Below is a small trained network, with its code and all its weights. Each question gives an input and a target symbol and asks what happens when units are switched off, that is, made to give their printed mean instead of their output.

import numpy as np


def w(rows, s, z=0):
    codes = np.array(rows[::2]) - 128.0
    scale = np.full(codes.shape[1], s)
    scale[-1] = z or s
    return codes * scale


def norm(h):
    return h / np.sqrt((h * h).mean(-1, keepdims=True) + 1e-5)


def f(y):
    return np.maximum(y, 0)


def softmax(a):
    e = np.exp(a - a.max(-1, keepdims=True))
    return e / e.sum(-1, keepdims=True)


def log_softmax(a):
    a = a - a.max(-1, keepdims=True)
    return a - np.log(np.exp(a).sum(-1, keepdims=True))


def net(x, mask):
    ids = ['ΓΛδζσω'.index(c) for c in x.split()]
    T = len(ids)
    res = E[ids] + P[:T]
    u = 0
    for l in range(2):
        q, k, v = (norm(res) @ M[l].T for M in (Q, K, V))
        z = softmax(np.where(np.tri(T) > 0, q @ k.T / 2**0.5, -1e9)) @ v
        res = res + np.where(mask[u], z, O[l][:, -1]) @ O[l][:, :-1]
        u += 1
        y = f(norm(res) @ A[l][:, :-1].T + A[l][:, -1])
        res = res + np.where(mask[u : u + 4], y, B[l][:, -1]) @ B[l][:, :-1]
        u += 4
    return log_softmax(norm(res)[-1] @ U[:, :-1].T + U[:, -1])


Q, K, V, O, A, B = {}, {}, {}, {}, {}, {}
E = w([
[140,247,111,72,61,121,154],'Γ',
[51,105,109,160,212,128,154],'Λ',
[219,178,136,13,129,138,134],'δ',
[105,102,109,189,105,140,39],'ζ',
[136,153,142,143,142,162,173],'σ',
[46,107,10,123,182,153,226],'ω',
],0.014)
P = w([
[86,132,180,149,94,42,119],'0',
[255,104,128,150,121,248,91],'1',
[212,183,85,169,136,159,141],'2',
[227,126,124,101,139,204,152],'3',
[95,164,107,149,147,82,171],'4',
[161,144,110,124,145,105,89],'5',
[148,163,47,93,165,96,218],'6',
[81,211,84,103,211,190,152],'7',
[123,216,151,124,133,113,141],'8',
[94,196,124,84,158,183,106],'9',
],0.0069)
Q[0] = w([
[172,79,1,122,82,168,147],'L0H0',
[61,198,130,126,40,52,93],'L0H0',
],0.0047)
K[0] = w([
[136,36,178,149,79,108,2],'L0H0',
[82,36,113,125,158,62,142],'L0H0',
],0.0052)
V[0] = w([
[136,207,187,43,195,207,145],'L0H0',
[83,110,242,1,154,155,186],'L0H0',
],0.0061)
O[0] = w([
[87,181,4,60,199,164,184,118],'L0H0',
[167,40,71,126,132,65,4,1],'L0H0',
],0.011,0.0048)
A[0] = w([
[53,206,87,178,169,204,135,189],'L0N0',
[64,105,182,129,213,123,113,84],'L0N1',
[83,169,254,30,116,141,198,223],'L0N2',
[111,60,114,88,124,55,94,1],'L0N3',
],0.0068,0.0021)
B[0] = w([
[188,173,132,148,65,162,79,254],'L0N0',
[194,129,247,85,117,144,107,140],'L0N1',
[126,150,172,191,161,164,165,229],'L0N2',
[53,186,107,184,84,116,139,132],'L0N3',
],0.011,0.009)
Q[1] = w([
[159,253,133,138,33,149,137],'L1H0',
[191,217,187,63,94,222,103],'L1H0',
],0.0057)
K[1] = w([
[116,159,30,87,117,132,254],'L1H0',
[114,99,156,128,243,93,210],'L1H0',
],0.007)
V[1] = w([
[117,145,134,1,223,176,140],'L1H0',
[138,170,186,125,124,26,51],'L1H0',
],0.0075)
O[1] = w([
[195,146,254,163,84,142,247,209],'L1H0',
[150,92,97,187,182,18,22,3],'L1H0',
],0.0098,0.0042)
A[1] = w([
[2,139,79,209,138,182,138,130],'L1N0',
[105,165,11,7,115,126,126,242],'L1N1',
[141,187,118,24,89,131,140,255],'L1N2',
[159,20,194,137,12,188,231,175],'L1N3',
],0.0056,0.0004)
B[1] = w([
[86,107,147,209,27,203,219,178],'L1N0',
[123,138,129,64,76,203,132,159],'L1N1',
[178,2,152,88,165,52,143,195],'L1N2',
[23,152,52,99,158,118,101,253],'L1N3',
],0.0089,0.0069)
U = w([
[172,190,88,130,131,129,135,80],'Γ',
[116,77,149,38,92,120,142,122],'Λ',
[79,179,109,95,134,152,141,138],'δ',
[142,149,144,91,162,115,94,4],'ζ',
[181,143,244,191,104,149,140,155],'σ',
[188,150,133,106,225,117,180,230],'ω',
],0.011,0.0022)

Each question gives the input, a string of symbols that net reads in full, and the target symbol t.
The units are the heads (2 rows each of Q, K, V and O) and the neurons (one row each of A and B). Each row of codes is followed by its name. A weight is (code - 128) times the scale printed after its matrix; where a second scale follows, it is the last column's (O, A, B and U).
mask holds one flag per unit, layer by layer, with each layer's heads first. A switched-off unit (its flag False) gives its mean, the last column of its rows in O or B, instead of its output. The means were averaged over made-up inputs and are rounded, as every weight is.
A unit's drop is (log p(t) with every unit on - log p(t) with that unit switched off) / (log p(t) with every unit on - log p(t) with every unit switched off).
The circuit of an input: a set's keep is (log p(t) with only the set's units on - log p(t) with every unit switched off) / (log p(t) with every unit on - log p(t) with every unit switched off). Starting from all 10 units, units are removed one at a time, each time the one whose removal leaves the highest keep (on an exact tie, the one counted first), for as long as the keep stays at least 0.8.
circuit, biggest first: the units of the circuit, biggest drop first
top k neurons: the k neurons with the biggest drops, biggest first
top k neurons in layer l: the k neurons of layer l with the biggest drops, biggest first
drop when u is switched off: that unit's drop, to one decimal
input σ Λ ζ ζ δ Γ ω ω δ, target ω: circuit, biggest first	(L0N0; L0H0; L1N2)
input Γ ζ σ Γ σ ω δ ζ δ, target ω: circuit, biggest first	(L0H0; L1N2)
input ζ ζ ζ ζ ω ζ δ Λ, target σ: top 3 neurons	(L0N1; L0N0; L1N3)
input δ σ σ, target Γ: circuit, biggest first	(L0H0)
input ζ Γ δ δ Γ σ, target ω: top 2 neurons	(L1N2; L1N0)
input ζ ζ ζ ζ σ ω, target σ: top 2 neurons	(L0N2; L1N0)
input ζ δ δ δ ω Λ, target ω: top 2 neurons in layer 0	(L0N1; L0N2)
input ζ ζ δ ζ σ ω, target σ: top 2 neurons in layer 0	(L0N2; L0N0)
input σ δ σ, target Γ: top 2 neurons in layer 0	(L0N0; L0N2)
input Γ δ Γ Γ, target ω: top 3 neurons	(L1N2; L1N0; L0N0)
input ω ζ ω σ, target δ: circuit, biggest first	(L1H0; L0H0)
input Γ Γ ω σ ω ζ, target δ: top 2 neurons in layer 0	(L0N2; L0N1)
input ζ σ σ δ ω ζ, target δ: drop when L1N3 is switched off	0.8
input ζ ζ δ ζ Λ ζ ζ Λ, target σ: top neuron	(L0N1)
input δ Γ σ σ, target ω: drop when L0H0 is switched off	0.8
